Below is a small trained network, with its code and all its weights. Each question gives an input and a target symbol and asks what happens when units are switched off, that is, made to give their printed mean instead of their output.

import numpy as np


def w(rows, s, z=0):
    codes = np.array(rows[::2]) - 128.0
    scale = np.full(codes.shape[1], s)
    scale[-1] = z or s
    return codes * scale


def f(y):
    return y / 2 * (1 + np.tanh(0.7978845608 * (y + 0.044715 * y**3)))


def softmax(a):
    e = np.exp(a - a.max(-1, keepdims=True))
    return e / e.sum(-1, keepdims=True)


def log_softmax(a):
    a = a - a.max(-1, keepdims=True)
    return a - np.log(np.exp(a).sum(-1, keepdims=True))


def net(x, mask):
    ids = ['ΓΛΞΣΩαβεζηπτφ'.index(c) for c in x.split()]
    T = len(ids)
    res = E[ids] + P[:T]
    r = res
    for j in range(3):
        rows = slice(3 * j, 3 * j + 3)
        q, k, v = (r @ M[0][rows].T for M in (Q, K, V))
        z = softmax(np.where(np.tri(T) > 0, q @ k.T / 3**0.5, -1e9)) @ v
        o = O[0][rows]
        res = res + np.where(mask[j], z, o[:, -1]) @ o[:, :-1]
    y = f(res @ A[0][:, :-1].T + A[0][:, -1])
    res = res + np.where(mask[3:19], y, B[0][:, -1]) @ B[0][:, :-1]
    return log_softmax(res[-1] @ U[:, :-1].T + U[:, -1])


Q, K, V, O, A, B = {}, {}, {}, {}, {}, {}
E = w([
[107,145,20,233,68,144,125,177],'Γ',
[5,185,96,145,49,254,66,209],'Λ',
[226,106,174,16,162,187,141,129],'Ξ',
[173,72,142,160,77,104,142,218],'Σ',
[55,170,118,151,180,177,127,141],'Ω',
[199,71,69,105,77,93,135,64],'α',
[130,102,182,202,149,106,69,88],'β',
[145,75,176,192,173,189,79,139],'ε',
[86,124,132,196,129,160,106,86],'ζ',
[96,142,146,150,203,104,79,145],'η',
[103,51,146,168,165,166,111,98],'π',
[48,148,152,153,180,74,105,82],'τ',
[130,195,157,67,70,105,27,111],'φ',
],0.017)
P = w([
[126,13,31,172,225,157,2,170],'0',
[70,128,148,187,100,119,82,164],'1',
[102,138,165,190,116,125,96,147],'2',
[125,152,174,189,121,117,120,139],'3',
[143,162,180,173,127,114,132,138],'4',
[153,159,196,180,126,123,154,137],'5',
[159,166,200,174,125,114,167,122],'6',
[161,176,203,169,130,109,184,122],'7',
[171,164,217,162,128,108,193,116],'8',
[166,183,217,162,126,86,201,109],'9',
[172,180,217,164,128,88,196,116],'10',
],0.0078)
Q[0] = w([
[85,157,76,110,21,139,101,137],'head 1',
[205,113,118,81,29,87,219,191],'head 1',
[168,148,133,27,68,159,121,102],'head 1',
[171,157,152,179,131,146,69,124],'head 2',
[111,145,66,61,5,125,108,231],'head 2',
[75,117,166,180,217,177,130,120],'head 2',
[123,145,168,162,130,149,102,170],'head 3',
[156,123,110,85,30,75,134,192],'head 3',
[223,156,103,70,34,148,158,210],'head 3',
],0.011)
K[0] = w([
[58,157,148,151,61,124,70,93],'head 1',
[162,193,173,149,22,96,191,134],'head 1',
[126,214,209,64,87,171,143,75],'head 1',
[106,88,43,146,122,233,140,146],'head 2',
[109,208,184,229,71,121,221,108],'head 2',
[115,80,101,124,183,82,1,170],'head 2',
[152,194,95,139,166,80,158,174],'head 3',
[147,200,201,139,53,92,208,96],'head 3',
[151,177,226,120,94,122,241,119],'head 3',
],0.01)
V[0] = w([
[76,103,167,43,181,150,156,151],'head 1',
[124,177,226,184,164,117,165,28],'head 1',
[186,69,207,114,70,63,91,159],'head 1',
[146,68,154,170,93,176,112,212],'head 2',
[37,112,123,175,155,13,86,161],'head 2',
[150,172,150,118,127,96,4,141],'head 2',
[84,139,25,110,34,51,165,52],'head 3',
[159,154,90,101,165,48,117,192],'head 3',
[99,2,160,111,135,33,112,56],'head 3',
],0.0086)
O[0] = w([
[130,104,55,162,182,108,119,176,50],'head 1',
[77,135,122,131,148,121,29,126,9],'head 1',
[145,125,142,153,8,57,116,149,102],'head 1',
[131,103,102,65,85,111,128,154,254],'head 2',
[195,108,148,148,144,127,78,187,237],'head 2',
[99,108,170,113,123,102,73,127,199],'head 2',
[113,197,127,172,90,143,117,77,55],'head 3',
[111,69,209,196,111,60,149,174,133],'head 3',
[252,223,136,167,133,156,125,169,132],'head 3',
],0.011,0.0071)
A[0] = w([
[102,133,162,122,163,125,149,186,32],'neuron 1',
[107,163,125,234,104,177,112,160,174],'neuron 2',
[158,132,61,116,126,117,202,58,150],'neuron 3',
[96,168,175,164,217,143,61,64,82],'neuron 4',
[197,100,96,153,119,136,80,181,186],'neuron 5',
[129,180,193,70,156,228,83,138,168],'neuron 6',
[180,124,185,90,221,121,164,99,92],'neuron 7',
[175,132,120,153,51,43,171,110,133],'neuron 8',
[88,83,114,216,126,177,121,178,252],'neuron 9',
[100,156,141,127,154,158,35,157,62],'neuron 10',
[103,97,46,123,214,157,69,116,25],'neuron 11',
[89,116,108,112,175,48,185,81,206],'neuron 12',
[139,113,76,194,185,133,150,172,254],'neuron 13',
[174,148,154,213,181,91,183,168,12],'neuron 14',
[133,81,97,113,151,101,96,46,192],'neuron 15',
[117,68,2,236,109,159,181,127,237],'neuron 16',
],0.0091,0.0026)
B[0] = w([
[106,29,164,99,132,117,140,100,175],'neuron 1',
[68,67,123,109,189,100,22,127,182],'neuron 2',
[163,77,191,64,153,175,26,171,162],'neuron 3',
[219,20,81,155,217,119,112,144,175],'neuron 4',
[108,212,92,18,123,76,172,130,245],'neuron 5',
[219,115,92,146,77,129,127,87,231],'neuron 6',
[40,168,102,120,161,193,165,68,216],'neuron 7',
[156,91,67,179,204,181,151,135,254],'neuron 8',
[38,141,142,155,160,105,119,123,208],'neuron 9',
[175,120,149,88,62,157,74,153,199],'neuron 10',
[182,165,192,167,88,164,189,180,184],'neuron 11',
[116,138,100,182,42,152,74,126,152],'neuron 12',
[56,206,114,127,157,76,159,100,187],'neuron 13',
[65,254,158,186,75,159,75,170,212],'neuron 14',
[165,201,83,140,110,214,120,175,144],'neuron 15',
[95,129,108,169,96,39,94,67,175],'neuron 16',
],0.0073,0.0098)
U = w([
[115,134,248,118,96,150,196,60,177],'Γ',
[50,94,133,117,84,253,73,219,12],'Λ',
[51,125,44,168,127,51,118,80,253],'Ξ',
[141,110,168,183,115,131,190,233,101],'Σ',
[95,101,121,177,229,179,162,151,126],'Ω',
[112,173,175,210,93,194,130,151,78],'α',
[143,152,199,91,52,105,92,119,131],'β',
[115,85,117,26,197,105,149,122,119],'ε',
[205,104,41,145,168,192,100,66,189],'ζ',
[60,155,227,124,142,105,152,169,97],'η',
[111,208,76,114,115,142,174,108,114],'π',
[109,138,102,140,192,147,69,158,81],'τ',
[125,53,206,151,175,133,92,147,125],'φ',
],0.0061,0.0051)

Each question gives the input, a string of symbols that net reads in full, and the target symbol t.
The units are the heads (3 rows each of Q, K, V and O) and the neurons (one row each of A and B). Each row of codes is followed by its name. A weight is (code - 128) times the scale printed after its matrix; where a second scale follows, it is the last column's (O, A, B and U).
mask holds one flag per unit, heads first, then neurons. A switched-off unit (its flag False) gives its mean, the last column of its rows in O or B, instead of its output. The means were averaged over made-up inputs and are rounded, as every weight is.
A unit's drop is (log p(t) with every unit on - log p(t) with that unit switched off) / (log p(t) with every unit on - log p(t) with every unit switched off).
The circuit of an input: a set's keep is (log p(t) with only the set's units on - log p(t) with every unit switched off) / (log p(t) with every unit on - log p(t) with every unit switched off). Starting from the 12 units with the biggest drops (on a tie, the unit counted first), units are removed one at a time, each time the one whose removal leaves the highest keep (on an exact tie, the one counted first), for as long as the keep stays at least 0.8.
units of the circuit, in order: the units of the circuit, biggest drop first
unit that matters most: the unit with the biggest drop
k most important neurons: the k neurons with the biggest drops, biggest first
which heads matter: for each layer, one digit per head in row order, 1 if its drop is at least 0.15 and else 0, layers parted by /
input Ξ α β Σ β Γ α Γ Ω ζ β, target Ξ: unit that matters most -> head 1
input τ τ Λ α π, target τ: 3 most important neurons -> [neuron 4; neuron 2; neuron 14]
input ζ φ ε η β Σ π η α η Ω, target ζ: which heads matter -> 101
input Ξ η ζ α ε α ζ Σ ζ, target Ξ: units of the circuit, in order -> [head 1; head 2]
input α Σ η Ω, target α: units of the circuit, in order -> [head 3; neuron 14]
input π Γ η Γ τ ζ, target π: which heads matter -> 001
input Λ ζ Ω, target Λ: units of the circuit, in order -> [head 3; neuron 12; neuron 15]
input α Γ Σ Γ Ω β ζ, target α: units of the circuit, in order -> [head 3; neuron 14]
input Λ π η, target Λ: which heads matter -> 001
input Λ Σ Λ β τ Γ Ξ Ξ ζ η ε, target Λ: which heads matter -> 001
input Ω α η η Γ π, target Ω: units of the circuit, in order -> [head 1; neuron 7]
input ζ η Γ β τ, target ζ: units of the circuit, in order -> [head 1; head 3; neuron 4; neuron 6]
input Λ φ τ Ξ, target ε: which heads matter -> 101
input Λ ε β, target Λ: units of the circuit, in order -> [head 3; neuron 15; neuron 12]
input Γ Λ Ξ π Γ Ω Γ η α φ τ, target Γ: units of the circuit, in order -> [head 1]
input β ε φ α τ, target β: which heads matter -> 111
input Σ Σ η π φ α Ω Σ η ζ ζ, target Σ: units of the circuit, in order -> [head 1; head 3; neuron 8]
input η φ η φ π Γ ζ η β π ε, target η: which heads matter -> 001
input α ζ Γ π, target α: which heads matter -> 101
input ζ η ζ, target ζ: 2 most important neurons -> [neuron 6; neuron 4]
input η φ Γ Σ Ω Γ β, target η: 2 most important neurons -> [neuron 14; neuron 5]
input Σ Γ η Ω Γ Ξ π Λ ζ ε, target Σ: units of the circuit, in order -> [head 1; neuron 8; head 3]
input ε Σ Γ ε Γ τ φ ε, target ε: which heads matter -> 011
input ε π Ω, target ε: units of the circuit, in order -> [head 3; head 2; neuron 14]
input Σ Ω ζ, target Σ: which heads matter -> 101
